Below are the code and all the weights of a small trained network. Each question names an input and a class and asks about switching units off, where a switched-off unit gives its printed mean instead of its output.

import numpy as np


def w(rows, s, z=0):
    codes = np.array(rows[::2]) - 128.0
    scale = np.full(codes.shape[1], s)
    scale[-1] = z or s
    return codes * scale


def f(y):
    return np.maximum(y, 0)


def log_softmax(a):
    a = a - a.max(-1, keepdims=True)
    return a - np.log(np.exp(a).sum(-1, keepdims=True))


def net(x, mask):
    res = np.array(x, float).reshape(1, 5) / 4 @ E
    y = f(res @ A[0][:, :-1].T + A[0][:, -1])
    res = res + np.where(mask, y, B[0][:, -1]) @ B[0][:, :-1]
    return log_softmax(res[-1] @ U[:, :-1].T + U[:, -1])


A, B = {}, {}
E = w([
[77,98,163,2,139,158],'x0',
[128,131,128,130,130,132],'x1',
[51,62,136,177,160,80],'x2',
[70,214,93,101,214,40],'x3',
[54,220,172,156,104,204],'x4',
],0.0095)
A[0] = w([
[97,119,147,23,131,162,28],'N1',
[149,66,254,120,58,186,196],'N2',
[107,138,131,42,86,137,253],'N3',
[48,222,178,181,109,175,73],'N4',
[222,80,95,125,129,36,71],'N5',
[11,166,206,198,137,129,137],'N6',
[163,57,126,90,172,34,86],'N7',
[58,243,60,65,178,25,87],'N8',
[145,166,168,25,100,119,105],'N9',
[204,212,73,205,124,129,99],'N10',
],0.0078,0.0058)
B[0] = w([
[81,32,255,162,144,35,172],'N1',
[160,124,55,118,96,124,255],'N2',
[155,115,106,180,211,74,228],'N3',
[200,122,150,65,89,104,209],'N4',
[169,155,168,76,112,161,195],'N5',
[220,125,154,81,196,158,211],'N6',
[197,185,202,88,141,183,198],'N7',
[119,94,56,90,25,100,251],'N8',
[155,105,126,158,160,58,180],'N9',
[131,58,195,214,161,25,202],'N10',
],0.0085,0.0092)
U = w([
[153,120,111,136,150,122,245],'0',
[154,118,116,140,161,120,224],'1',
[134,70,178,172,143,72,6],'2',
[177,166,177,84,119,149,30],'3',
[130,90,59,120,66,117,90],'4',
[88,160,104,155,149,151,182],'5',
[8,208,152,157,111,189,2],'6',
],0.016,0.0094)

Each question gives the input, the list of numbers given to net, and the class t.
The units are the neurons (one row each of A and B). Each row of codes is followed by its name. A weight is (code - 128) times the scale printed after its matrix; where a second scale follows, it is the last column's (A, B and U).
mask holds one flag per neuron, in row order. A switched-off neuron (its flag False) gives its mean, the last column of its row in B, instead of its output. The means were averaged over made-up inputs and are rounded, as every weight is.
A unit's drop is (log p(t) with every unit on - log p(t) with that unit switched off) / (log p(t) with every unit on - log p(t) with every unit switched off).
The circuit of an input: a set's keep is (log p(t) with only the set's units on - log p(t) with every unit switched off) / (log p(t) with every unit on - log p(t) with every unit switched off). Starting from all 10 units, units are removed one at a time, each time the one whose removal leaves the highest keep (on an exact tie, the one counted first), for as long as the keep stays at least 0.8.
units of the circuit, in order: the units of the circuit, biggest drop first
unit that matters most: the unit with the biggest drop
k most important neurons: the k neurons with the biggest drops, biggest first
drop when u is switched off: that unit's drop, to one decimal
input [7,-4,-2,1,-6], class 2: 3 most important neurons => [N1 N9 N3]
input [-1,3,-2,0,-4], class 3: unit that matters most => N5
input [1,0,4,-7,-4], class 4: 2 most important neurons => [N2 N6]
input [1,5,0,2,-8], class 3: units of the circuit, in order => [N7 N5]
input [4,1,-6,8,6], class 4: 2 most important neurons => [N8 N7]
input [4,1,-3,-1,0], class 2: units of the circuit, in order => [N1 N9]
input [1,0,-2,-5,-5], class 3: 4 most important neurons => [N8 N5 N10 N7]
input [-4,0,-2,6,7], class 3: 2 most important neurons => [N4 N6]
input [-5,7,-1,8,7], class 4: 2 most important neurons => [N8 N7]
input [-8,7,-1,0,-5], class 2: 2 most important neurons => [N10 N2]
input [5,7,-8,-2,4], class 1: units of the circuit, in order => [N3 N9]
input [4,-7,-6,5,6], class 0: 3 most important neurons => [N3 N9 N7]
input [1,2,-2,2,-6], class 3: 3 most important neurons => [N7 N5 N10]
input [-4,2,-6,-8,4], class 4: unit that matters most => N2
input [5,-1,1,6,3], class 4: 2 most important neurons => [N8 N10]
input [7,-1,-8,1,0], class 1: drop when N3 is switched off => -0.2
input [6,-1,-4,3,2], class 2: drop when N9 is switched off => 0.1
input [7,7,-8,1,2], class 1: drop when N1 is switched off => -0.6
